Below are the code and all the weights of a small trained network. Each question names an input and a target symbol and asks about switching units off, where a switched-off unit gives its printed mean instead of its output.

import numpy as np


def w(rows, s, z=0):
    codes = np.array(rows[::2]) - 128.0
    scale = np.full(codes.shape[1], s)
    scale[-1] = z or s
    return codes * scale


def norm(h):
    return h / np.sqrt((h * h).mean(-1, keepdims=True) + 1e-5)


def f(y):
    return np.maximum(y, 0)


def softmax(a):
    e = np.exp(a - a.max(-1, keepdims=True))
    return e / e.sum(-1, keepdims=True)


def log_softmax(a):
    a = a - a.max(-1, keepdims=True)
    return a - np.log(np.exp(a).sum(-1, keepdims=True))


def net(x, mask):
    ids = ['ΓΔΛΞΦΨαβεμπω'.index(c) for c in x.split()]
    T = len(ids)
    res = E[ids] + P[:T]
    r = norm(res)
    for j in range(2):
        rows = slice(2 * j, 2 * j + 2)
        q, k, v = (r @ M[0][rows].T for M in (Q, K, V))
        z = softmax(np.where(np.tri(T) > 0, q @ k.T / 2**0.5, -1e9)) @ v
        o = O[0][rows]
        res = res + np.where(mask[j], z, o[:, -1]) @ o[:, :-1]
    y = f(norm(res) @ A[0][:, :-1].T + A[0][:, -1])
    res = res + np.where(mask[2:14], y, B[0][:, -1]) @ B[0][:, :-1]
    return log_softmax(norm(res)[-1] @ U[:, :-1].T + U[:, -1])


Q, K, V, O, A, B = {}, {}, {}, {}, {}, {}
E = w([
[129,199,70,254,112],'Γ',
[208,166,170,142,84],'Δ',
[223,37,4,201,64],'Λ',
[172,123,59,101,201],'Ξ',
[227,152,186,110,84],'Φ',
[64,236,183,38,3],'Ψ',
[92,161,177,93,32],'α',
[88,166,161,59,52],'β',
[113,235,136,55,44],'ε',
[193,126,194,115,104],'μ',
[62,53,194,191,185],'π',
[77,158,148,83,70],'ω',
],0.014)
P = w([
[148,177,254,229,237],'0',
[82,27,229,173,104],'1',
[103,24,225,109,100],'2',
[119,39,221,84,90],'3',
[137,58,200,97,81],'4',
[140,67,183,107,86],'5',
[170,71,161,117,77],'6',
[169,83,168,114,91],'7',
[185,93,147,111,97],'8',
[230,77,141,110,67],'9',
[238,128,120,93,91],'10',
[234,122,116,107,95],'11',
[238,154,101,100,106],'12',
],0.0052)
Q[0] = w([
[32,4,10,42,120],'h1',
[96,174,172,125,40],'h1',
[187,229,197,122,25],'h2',
[187,64,146,195,154],'h2',
],0.015)
K[0] = w([
[91,23,51,111,1],'h1',
[44,154,213,69,116],'h1',
[174,183,205,210,197],'h2',
[131,191,89,19,122],'h2',
],0.015)
V[0] = w([
[36,113,25,155,173],'h1',
[119,254,21,109,34],'h1',
[144,144,179,246,149],'h2',
[102,174,164,110,227],'h2',
],0.01)
O[0] = w([
[108,234,189,178,64,3],'h1',
[134,64,9,254,9,160],'h1',
[85,97,72,85,45,203],'h2',
[62,202,90,142,156,143],'h2',
],0.0064,0.0046)
A[0] = w([
[161,216,59,201,167,90],'n1',
[105,184,150,102,82,237],'n2',
[191,128,146,169,36,101],'n3',
[94,55,195,141,118,171],'n4',
[103,183,109,17,84,77],'n5',
[37,116,145,106,45,2],'n6',
[195,119,83,106,95,79],'n7',
[225,195,157,81,74,67],'n8',
[203,126,149,205,175,112],'n9',
[148,181,86,94,203,70],'n10',
[157,255,174,126,80,240],'n11',
[23,122,127,99,117,9],'n12',
],0.01,0.0018)
B[0] = w([
[114,93,222,94,140,190],'n1',
[153,102,100,131,107,200],'n2',
[117,229,165,109,154,250],'n3',
[83,167,100,178,158,201],'n4',
[132,218,60,172,100,240],'n5',
[146,185,193,60,68,246],'n6',
[93,102,86,184,164,255],'n7',
[57,63,181,170,157,204],'n8',
[191,168,166,142,176,240],'n9',
[160,187,110,131,112,211],'n10',
[172,3,127,97,103,186],'n11',
[107,105,214,159,59,177],'n12',
],0.014,0.0048)
U = w([
[131,155,187,153,36,230],'Γ',
[143,153,97,153,86,253],'Δ',
[191,168,56,230,103,146],'Λ',
[167,192,111,77,196,176],'Ξ',
[152,95,183,84,117,35],'Φ',
[152,65,146,132,127,64],'Ψ',
[132,69,76,142,143,131],'α',
[126,101,132,168,138,58],'β',
[146,92,103,122,163,155],'ε',
[166,9,180,149,85,126],'μ',
[43,128,190,164,168,169],'π',
[132,88,125,158,142,70],'ω',
],0.012,0.003)

Each question gives the input, a string of symbols that net reads in full, and the target symbol t.
The units are the heads (2 rows each of Q, K, V and O) and the neurons (one row each of A and B). Each row of codes is followed by its name. A weight is (code - 128) times the scale printed after its matrix; where a second scale follows, it is the last column's (O, A, B and U).
mask holds one flag per unit, heads first, then neurons. A switched-off unit (its flag False) gives its mean, the last column of its rows in O or B, instead of its output. The means were averaged over made-up inputs and are rounded, as every weight is.
A unit's drop is (log p(t) with every unit on - log p(t) with that unit switched off) / (log p(t) with every unit on - log p(t) with every unit switched off).
The circuit of an input: a set's keep is (log p(t) with only the set's units on - log p(t) with every unit switched off) / (log p(t) with every unit on - log p(t) with every unit switched off). Starting from the 12 units with the biggest drops (on a tie, the unit counted first), units are removed one at a time, each time the one whose removal leaves the highest keep (on an exact tie, the one counted first), for as long as the keep stays at least 0.8.
units of the circuit, in order: the units of the circuit, biggest drop first
unit that matters most: the unit with the biggest drop
top k neurons: the k neurons with the biggest drops, biggest first
heads that matter: for each layer, one digit per head in row order, 1 if its drop is at least 0.15 and else 0, layers parted by /
drop when u is switched off: that unit's drop, to one decimal
input ω Δ Λ μ, target π: unit that matters most -> n4
input Ξ Φ Γ Ξ Ξ Γ, target μ: heads that matter -> 10
input Ξ ε β π ε Γ Ξ Φ Ξ Φ Φ, target μ: units of the circuit, in order -> (n11, n8)
input Γ Ξ Ξ ε Φ β Ξ Γ, target Γ: units of the circuit, in order -> (h1, n1)
input π β π ε Φ, target Φ: units of the circuit, in order -> (h1, n11)
input ω ω ε π Ξ μ ε Ξ π Δ μ, target π: top 2 neurons -> (n8, n3)
input μ Ξ μ Ξ Ξ Δ π ε ε Λ Λ Φ, target Ξ: top 3 neurons -> (n5, n11, n10)
input ε ε α π Φ Ξ Λ ε α Γ μ, target Λ: units of the circuit, in order -> (h1, n3)
input Γ ε μ Λ ω Γ, target Γ: top 3 neurons -> (n1, n3, n5)
input ω Γ Ξ π Ξ Λ ε Ξ Δ Γ, target π: top 2 neurons -> (n1, n5)
input π β Ξ π Λ ε Ξ β Ξ μ, target Φ: top 2 neurons -> (n11, n8)
input π ε Λ Γ ω Ξ ε μ, target Φ: drop when n3 is switched off -> 0.2
input μ π Ξ α π Λ ε μ, target Ξ: drop when n5 is switched off -> 0.1
input Δ Ξ β Γ α μ Ξ μ β Λ μ, target α: drop when n2 is switched off -> 0.0
input μ Ψ Ξ Γ, target Ξ: unit that matters most -> h1
